Below is a small trained network, with its code and all its weights. Each question gives an input and a class and asks what happens when units are switched off, that is, made to give their printed mean instead of their output.

import numpy as np


def w(rows, s, z=0):
    codes = np.array(rows[::2]) - 128.0
    scale = np.full(codes.shape[1], s)
    scale[-1] = z or s
    return codes * scale


def norm(h):
    return h / np.sqrt((h * h).mean(-1, keepdims=True) + 1e-5)


def f(y):
    return np.maximum(y, 0)


def log_softmax(a):
    a = a - a.max(-1, keepdims=True)
    return a - np.log(np.exp(a).sum(-1, keepdims=True))


def net(x, mask):
    res = np.array(x, float).reshape(1, 7) / 4 @ E
    u = 0
    for l in range(2):
        y = f(norm(res) @ A[l][:, :-1].T + A[l][:, -1])
        res = res + np.where(mask[u : u + 9], y, B[l][:, -1]) @ B[l][:, :-1]
        u += 9
    return log_softmax(norm(res)[-1] @ U[:, :-1].T + U[:, -1])


A, B = {}, {}
E = w([
[128,129,124],'x0',
[130,130,127],'x1',
[129,128,129],'x2',
[148,254,88],'x3',
[247,96,37],'x4',
[126,127,126],'x5',
[209,140,215],'x6',
],0.0065)
A[0] = w([
[33,199,238,6],'L0N1',
[79,29,144,101],'L0N2',
[202,148,87,119],'L0N3',
[163,13,212,5],'L0N4',
[81,253,81,55],'L0N5',
[228,121,132,134],'L0N6',
[180,240,181,201],'L0N7',
[110,145,230,143],'L0N8',
[60,1,185,4],'L0N9',
],0.011,0.0015)
B[0] = w([
[113,29,73,253],'L0N1',
[173,167,123,209],'L0N2',
[117,58,126,189],'L0N3',
[170,160,193,222],'L0N4',
[254,161,122,212],'L0N5',
[83,70,156,197],'L0N6',
[173,158,226,224],'L0N7',
[91,82,142,215],'L0N8',
[193,179,136,235],'L0N9',
],0.021,0.0067)
A[1] = w([
[26,143,148,123],'L1N1',
[62,166,60,126],'L1N2',
[126,201,68,161],'L1N3',
[139,180,27,104],'L1N4',
[140,181,28,102],'L1N5',
[208,30,145,252],'L1N6',
[136,192,9,35],'L1N7',
[131,142,99,88],'L1N8',
[103,134,80,92],'L1N9',
],0.013,0.0023)
B[1] = w([
[140,5,97,128],'L1N1',
[134,86,220,128],'L1N2',
[82,139,189,139],'L1N3',
[113,157,199,143],'L1N4',
[85,123,182,143],'L1N5',
[58,155,52,251],'L1N6',
[48,152,245,142],'L1N7',
[112,139,144,131],'L1N8',
[118,127,163,129],'L1N9',
],0.017,0.016)
U = w([
[78,34,81,106],'0',
[248,163,157,27],'1',
[136,104,146,252],'2',
[104,105,184,138],'3',
],0.012,0.0031)

Each question gives the input, the list of numbers given to net, and the class t.
The units are the neurons (one row each of A and B). Each row of codes is followed by its name. A weight is (code - 128) times the scale printed after its matrix; where a second scale follows, it is the last column's (A, B and U).
mask holds one flag per neuron, layer by layer. A switched-off neuron (its flag False) gives its mean, the last column of its row in B, instead of its output. The means were averaged over made-up inputs and are rounded, as every weight is.
A unit's drop is (log p(t) with every unit on - log p(t) with that unit switched off) / (log p(t) with every unit on - log p(t) with every unit switched off).
The circuit of an input: a set's keep is (log p(t) with only the set's units on - log p(t) with every unit switched off) / (log p(t) with every unit on - log p(t) with every unit switched off). Starting from the 12 units with the biggest drops (on a tie, the unit counted first), units are removed one at a time, each time the one whose removal leaves the highest keep (on an exact tie, the one counted first), for as long as the keep stays at least 0.8.
circuit, biggest first: the units of the circuit, biggest drop first
top k neurons: the k neurons with the biggest drops, biggest first
k most important neurons of layer l: the k neurons of layer l with the biggest drops, biggest first
drop of u: that unit's drop, to one decimal
input [-6,-5,-8,-2,-8,6,8], class 0: circuit, biggest first : (L0N1)
input [6,-2,-3,6,8,-4,3], class 0: 2 most important neurons of layer 0 : (L0N3, L0N6)
input [7,5,2,-6,-6,2,6], class 0: top 3 neurons : (L0N8, L0N1, L0N5)
input [2,6,-3,-6,5,-5,-1], class 1: 2 most important neurons of layer 0 : (L0N1, L0N4)
input [7,-2,-1,6,7,6,1], class 0: top 3 neurons : (L0N3, L0N9, L0N6)
input [-3,4,-5,3,5,-3,-6], class 3: circuit, biggest first : (L0N1, L0N7, L1N7, L0N4)
input [8,2,6,-8,-5,-4,5], class 1: 2 most important neurons of layer 0 : (L0N9, L0N4)
input [-7,8,7,7,5,7,8], class 3: top 3 neurons : (L0N7, L0N6, L0N9)
input [-4,5,-5,7,-6,6,-5], class 1: top 3 neurons : (L0N5, L0N6, L0N3)
input [-7,-5,4,-4,-3,-3,-3], class 1: top 2 neurons : (L0N9, L0N2)
input [2,4,-7,-8,6,-4,-6], class 1: top 3 neurons : (L0N1, L0N2, L0N9)
input [-3,0,-3,-4,-7,2,6], class 0: top 2 neurons : (L0N1, L1N6)
input [7,-4,-1,3,6,-4,-7], class 3: top 2 neurons : (L0N1, L0N7)
input [5,-6,-7,8,-5,5,0], class 1: circuit, biggest first : (L0N5)
input [-5,0,-1,7,-8,2,2], class 0: 3 most important neurons of layer 0 : (L0N1, L0N9, L0N4)
input [-2,-6,-1,-4,3,-1,-6], class 3: 3 most important neurons of layer 0 : (L0N7, L0N5, L0N4)
input [-7,-7,5,-8,-7,1,-4], class 1: 4 most important neurons of layer 0 : (L0N9, L0N2, L0N6, L0N3)
input [-6,-2,5,5,2,-4,-5], class 1: 3 most important neurons of layer 0 : (L0N5, L0N1, L0N3)
input [0,2,-6,-5,-8,4,7], class 0: 2 most important neurons of layer 0 : (L0N1, L0N7)
input [4,-4,-7,-8,5,1,2], class 1: most important neuron of layer 0 : (L0N4)
input [5,-4,0,-7,-2,4,7], class 1: 2 most important neurons of layer 0 : (L0N9, L0N2)
input [-3,-3,-6,0,-4,-3,3], class 0: drop of L1N7 : 0.0
input [-4,4,3,-5,-8,0,2], class 0: drop of L0N1 : 2.2
input [6,7,8,6,-3,3,-5], class 1: drop of L0N5 : 1.4
input [-6,-2,7,1,2,3,8], class 3: drop of L0N5 : 0.1
